Below are the code and all the weights of a small trained network. Each question names an input and a target symbol and asks about switching units off, where a switched-off unit gives its printed mean instead of its output.

import numpy as np


def w(rows, s, z=0):
    codes = np.array(rows[::2]) - 128.0
    scale = np.full(codes.shape[1], s)
    scale[-1] = z or s
    return codes * scale


def f(y):
    return y / 2 * (1 + np.tanh(0.7978845608 * (y + 0.044715 * y**3)))


def softmax(a):
    e = np.exp(a - a.max(-1, keepdims=True))
    return e / e.sum(-1, keepdims=True)


def log_softmax(a):
    a = a - a.max(-1, keepdims=True)
    return a - np.log(np.exp(a).sum(-1, keepdims=True))


def net(x, mask):
    ids = ['ΘΞβημτψ'.index(c) for c in x.split()]
    T = len(ids)
    res = E[ids] + P[:T]
    r = res
    for j in range(3):
        rows = slice(2 * j, 2 * j + 2)
        q, k, v = (r @ M[0][rows].T for M in (Q, K, V))
        z = softmax(np.where(np.tri(T) > 0, q @ k.T / 2**0.5, -1e9)) @ v
        o = O[0][rows]
        res = res + np.where(mask[j], z, o[:, -1]) @ o[:, :-1]
    y = f(res @ A[0][:, :-1].T + A[0][:, -1])
    res = res + np.where(mask[3:19], y, B[0][:, -1]) @ B[0][:, :-1]
    return log_softmax(res[-1] @ U[:, :-1].T + U[:, -1])


Q, K, V, O, A, B = {}, {}, {}, {}, {}, {}
E = w([
[228,126,122,166,76,116],'Θ',
[59,114,171,155,50,173],'Ξ',
[62,51,230,112,229,72],'β',
[199,118,198,194,87,88],'η',
[175,153,145,61,56,137],'μ',
[126,86,35,237,167,153],'τ',
[130,151,206,247,187,223],'ψ',
],0.014)
P = w([
[199,1,153,71,135,198],'0',
[163,48,149,106,111,183],'1',
[146,77,141,124,102,167],'2',
[134,99,136,136,104,154],'3',
[124,115,132,149,102,148],'4',
[119,125,129,160,108,140],'5',
[110,134,128,163,111,135],'6',
[105,146,129,179,121,129],'7',
[103,153,124,185,118,122],'8',
[96,158,127,194,122,116],'9',
[96,163,129,201,123,110],'10',
[91,166,132,210,127,102],'11',
[85,168,137,218,134,98],'12',
[85,169,131,221,140,93],'13',
],0.009)
Q[0] = w([
[199,180,124,44,142,40],'h0',
[254,86,116,209,190,106],'h0',
[104,135,151,28,145,68],'h1',
[162,144,177,85,101,174],'h1',
[143,152,157,120,49,193],'h2',
[94,156,44,104,164,121],'h2',
],0.0092)
K[0] = w([
[197,156,128,80,98,93],'h0',
[181,150,136,191,156,58],'h0',
[143,53,141,96,136,136],'h1',
[172,96,120,133,110,177],'h1',
[140,130,166,119,131,58],'h2',
[170,11,69,136,168,120],'h2',
],0.012)
V[0] = w([
[166,162,114,62,58,112],'h0',
[93,115,91,149,195,67],'h0',
[226,155,36,173,99,177],'h1',
[95,83,126,124,254,96],'h1',
[236,129,110,156,146,151],'h2',
[161,137,214,86,102,126],'h2',
],0.0085)
O[0] = w([
[32,164,116,254,147,99,3],'h0',
[139,31,134,112,128,119,107],'h0',
[128,88,190,90,224,194,196],'h1',
[120,155,50,151,168,27,107],'h1',
[201,157,155,183,105,94,180],'h2',
[212,40,68,66,160,55,131],'h2',
],0.0077,0.0055)
A[0] = w([
[163,152,95,179,90,157,131],'n0',
[138,90,141,144,83,153,114],'n1',
[127,107,157,120,103,204,116],'n2',
[35,189,135,202,149,115,147],'n3',
[158,175,113,95,65,132,123],'n4',
[150,150,91,169,74,146,119],'n5',
[100,112,140,151,141,62,224],'n6',
[196,108,97,85,148,106,168],'n7',
[153,122,150,152,109,144,135],'n8',
[98,204,132,196,132,165,113],'n9',
[167,114,51,120,95,139,118],'n10',
[140,102,185,5,190,141,3],'n11',
[25,209,165,132,81,130,179],'n12',
[156,152,129,139,145,162,114],'n13',
[122,101,72,122,202,168,108],'n14',
[107,166,169,67,139,121,146],'n15',
],0.013,0.0058)
B[0] = w([
[84,145,153,99,141,106,188],'n0',
[132,114,120,94,127,92,203],'n1',
[156,140,100,91,154,96,254],'n2',
[190,63,109,119,63,142,140],'n3',
[165,72,169,125,136,135,149],'n4',
[66,142,176,70,149,113,155],'n5',
[102,163,129,131,131,170,163],'n6',
[121,130,185,164,119,167,187],'n7',
[117,136,111,123,132,85,202],'n8',
[155,97,109,176,47,62,149],'n9',
[119,119,156,102,152,169,145],'n10',
[83,150,154,91,8,138,147],'n11',
[112,166,109,181,164,126,179],'n12',
[109,167,137,127,146,116,170],'n13',
[151,143,124,162,63,146,170],'n14',
[150,49,117,97,149,189,140],'n15',
],0.011,0.0077)
U = w([
[122,102,87,78,111,74,96],'Θ',
[150,113,106,174,144,161,144],'Ξ',
[154,98,125,177,62,47,65],'β',
[113,251,112,139,104,116,208],'η',
[65,124,161,145,95,142,2],'μ',
[148,69,165,88,106,161,128],'τ',
[106,165,145,126,247,118,219],'ψ',
],0.011,0.0031)

Each question gives the input, a string of symbols that net reads in full, and the target symbol t.
The units are the heads (2 rows each of Q, K, V and O) and the neurons (one row each of A and B). Each row of codes is followed by its name. A weight is (code - 128) times the scale printed after its matrix; where a second scale follows, it is the last column's (O, A, B and U).
mask holds one flag per unit, heads first, then neurons. A switched-off unit (its flag False) gives its mean, the last column of its rows in O or B, instead of its output. The means were averaged over made-up inputs and are rounded, as every weight is.
A unit's drop is (log p(t) with every unit on - log p(t) with that unit switched off) / (log p(t) with every unit on - log p(t) with every unit switched off).
The circuit of an input: a set's keep is (log p(t) with only the set's units on - log p(t) with every unit switched off) / (log p(t) with every unit on - log p(t) with every unit switched off). Starting from the 12 units with the biggest drops (on a tie, the unit counted first), units are removed one at a time, each time the one whose removal leaves the highest keep (on an exact tie, the one counted first), for as long as the keep stays at least 0.8.
circuit, biggest first: the units of the circuit, biggest drop first
k most important neurons: the k neurons with the biggest drops, biggest first
heads that matter: for each layer, one digit per head in row order, 1 if its drop is at least 0.15 and else 0, layers parted by /
drop when u is switched off: that unit's drop, to one decimal
input τ β τ η τ Ξ Ξ μ τ, target β: circuit, biggest first	h2, n9
input η τ η Ξ τ τ η η ψ μ β, target τ: 2 most important neurons	n15, n3
input τ Ξ τ η ψ ψ β τ μ, target τ: circuit, biggest first	n4
input η τ τ Ξ, target Θ: 3 most important neurons	n2, n7, n1
input η τ τ τ β, target μ: heads that matter	110
input μ μ τ Θ τ τ τ Ξ τ η, target τ: heads that matter	111
input τ Θ Θ β Ξ τ Ξ ψ β μ Θ Ξ τ μ, target ψ: 4 most important neurons	n12, n14, n11, n3
input τ μ Θ τ ψ τ τ η ψ Ξ Ξ τ β τ, target β: 2 most important neurons	n9, n3
input τ β Θ τ τ β η Ξ, target Θ: 2 most important neurons	n7, n2
input Ξ Θ Ξ μ Ξ τ τ τ Θ Ξ τ ψ β Ξ, target β: circuit, biggest first	n3, n9
input τ Ξ β τ μ τ μ Ξ, target ψ: heads that matter	101
input τ Ξ μ η μ Θ Ξ μ β, target μ: heads that matter	001
input Ξ Ξ Ξ ψ Ξ μ μ μ η Ξ Ξ, target β: 2 most important neurons	n9, n3
input Ξ Θ τ τ ψ, target η: heads that matter	110
input Ξ Ξ Ξ μ β ψ, target τ: circuit, biggest first	h0
input ψ Θ ψ ψ, target η: heads that matter	100
input τ μ τ Ξ μ Ξ μ ψ Θ η ψ τ τ μ, target β: heads that matter	100
input τ τ τ β ψ Ξ Θ Θ Ξ, target ψ: heads that matter	000
input μ η Θ μ μ η Ξ Θ μ τ Ξ μ β, target τ: 2 most important neurons	n3, n15
input μ τ Ξ β τ τ Ξ τ Ξ Ξ Θ, target τ: 2 most important neurons	n12, n4
input Ξ Ξ μ τ, target τ: most important neuron	n12
input μ τ μ μ β τ μ Θ μ τ τ Ξ μ, target β: drop when n3 is switched off	0.5
